arr = [ 99 139 136 123 111 135 156 119 106]
Which number is the first entry from the left?
Answer: 99
Which number is the entry just left of 136?
Answer: 139
Which number is the entry just left of the centre entry?
Answer: 123

a =
[[119 128 134 128 135 110 128]
 [114 133 138 136 124 119 135]
 [115 132 138 134 125 122 133]
 [145 126 116 124 123 151 124]
 [119 128 135 129 132 114 129]
 [134 123 120 117 139 118 119]
 [130 127 120 126 126 127 126]
 [142 126 117 124 124 144 124]]
Find the entry just left of the largest entry.
Answer: 123
Find the 3rd entry, reading row by row.
Answer: 134
Find the second entry, reading row by row.
Answer: 128
Find the entry directly below the largest entry.
Answer: 114
Find the second entry on the diagonal from the top-right corner.
Answer: 119
Find the smallest entry in the first row.
Answer: 110
The entry in the top-left corner is 119
Find the fourth entry in reading order.
Answer: 128
Find the entry in the bottom-right corner.
Answer: 124
Find the 4th-last entry, reading row by row.
Answer: 124
The smallest entry in the last row: 117
The second largest entry is 145
The bottom-left entry: 142
The last entry in the row that holds the largest entry -> 124
The third largest entry -> 144
Find the top-right entry.
Answer: 128
Find the entry just left of the smallest entry.
Answer: 135
Find the entry directly above 151.
Answer: 122
The entry directly above 125 is 124
The third entry on the main diagonal: 138

Questions about the row below.
1) Report the entry just right of 103.
2) Report the first entry.
3) Report the second entry from the right.
4) Report the third entry.
5) Report the entry just left of 133.
6) Report the last entry.
7) Report the second entry from the left.
[102, 139, 132, 129, 102, 121, 104, 103, 143, 150, 131, 143, 100, 133, 100]
1) 143
2) 102
3) 133
4) 132
5) 100
6) 100
7) 139

grid =
[[128 125 126 129 128 131 130]
 [128 146 141 124 128 113 124]
 [128 137 134 126 128 121 129]
 [128 118 120 130 128 136 130]
 [129 127 127 128 128 130 129]
 [129 105 110 133 127 149 135]
 [127 144 141 123 129 112 120]
 [127 130 130 127 129 125 125]]
Indices start at 0.
The entry just left of the smallest entry is 129
The entry in row 2 and column 0 is 128
The bottom-left entry: 127
The entry in the bottom-right corner?
A: 125
The entry just left of the largest entry: 127
The top entry of the column that holds the smallest entry?
A: 125
The entry just right of the largest entry: 135
The entry at row 1, column 0 is 128
The top-left entry is 128
The entry at row 0, column 2?
A: 126
The entry just right of 112: 120
The maximum is 149
The bottom entry of the column that holds the largest entry?
A: 125
The entry in row 2 and column 1?
A: 137
The entry at row 2, column 2 is 134
The top-right entry: 130
The entry directly above 121: 113

Read these off the row that follows.
1) Which number is the fourth-last entry?
2) Which number is the 3rd entry from the left?
3) Which number is the last entry?
4) Which number is the 3rd smallest entry?
5) Which number is the second entry from the left?
[117 156 119 146 102 109 128 146 142  98 155 111 128 136 122 122]
1) 128
2) 119
3) 122
4) 109
5) 156

((125, 134, 146, 125, 131, 135, 142, 139, 130, 146, 139), (143, 126, 136, 136, 121, 121, 145, 135, 124, 129, 120), (130, 120, 130, 127, 108, 140, 117, 121, 122, 137, 125), (125, 128, 126, 125, 121, 126, 131, 128, 133, 132, 130), (127, 127, 124, 129, 121, 126, 124, 121, 128, 131, 125), (129, 133, 146, 126, 133, 137, 156, 130, 131, 132, 135), (143, 126, 138, 135, 121, 118, 145, 134, 124, 129, 120), (140, 123, 138, 129, 121, 114, 142, 134, 122, 128, 127), (125, 128, 130, 130, 121, 130, 131, 127, 133, 132, 128), (130, 121, 130, 126, 108, 140, 117, 121, 120, 137, 125), (130, 133, 136, 122, 143, 118, 113, 121, 137, 123, 139), (127, 128, 124, 127, 121, 123, 127, 123, 130, 132, 125))
Which number is the maximum?
A: 156
Which number is the first entry in reading order?
A: 125
The 4th entry in reading order is 125

x = [123, 148, 142, 123, 150, 127, 129, 142, 129, 137]
What is the third entry from the left?
A: 142
What is the 1st entry?
A: 123
The second entry from the left is 148
The fourth entry: 123
The 5th entry -> 150

Read these off the row that follows.
1) The 3rd entry from the left?
2) The second entry from the right?
3) The 3rd entry from the right?
[110  98 129 127 150 136 140]
1) 129
2) 136
3) 150

[[142 126 113 129 132 124 138 135 136 150 124 136 143 105 127 108]
 [127 128 128 127 127 128 128 128 127 127 128 128 128 129 128 129]]
Indices start at 0.
The entry in the bottom-right corner -> 129
The entry in the bottom-left corner -> 127
Which number is the entry directly below the smallest entry?
A: 129
The top-left entry is 142
The bottom entry of the column that holds the largest entry is 127
The entry in row 0 and column 2: 113

Questions about the matrix below.
1) Give the last entry, reading row by row.
2) Give the entry just right of 130.
3) Give the third entry on the diagonal from the top-right corner.
4) Give the smallest entry in the last row.
5) Give the top-right entry.
6) Give the minimum.
7) Give the entry directly above 134.
8) Give the 1st entry in reading order.
[[133 115 148 126 120 141 119 133 135]
 [124 140 106 127 137 116 138 116 126]
 [118 132 112 123 136 121 128 120 123]
 [131 137 123 129 109 133 107 120 114]
 [133 121 148 130 125 136 123 138 136]
 [126 113 126 132 142 122 142 138 143]
 [125 120 136 126 147 129 139 136 134]
 [122 141 112 126 139 118 141 123 117]
 [126 120 128 128 145 127 138 135 138]]
1) 138
2) 125
3) 128
4) 120
5) 135
6) 106
7) 143
8) 133
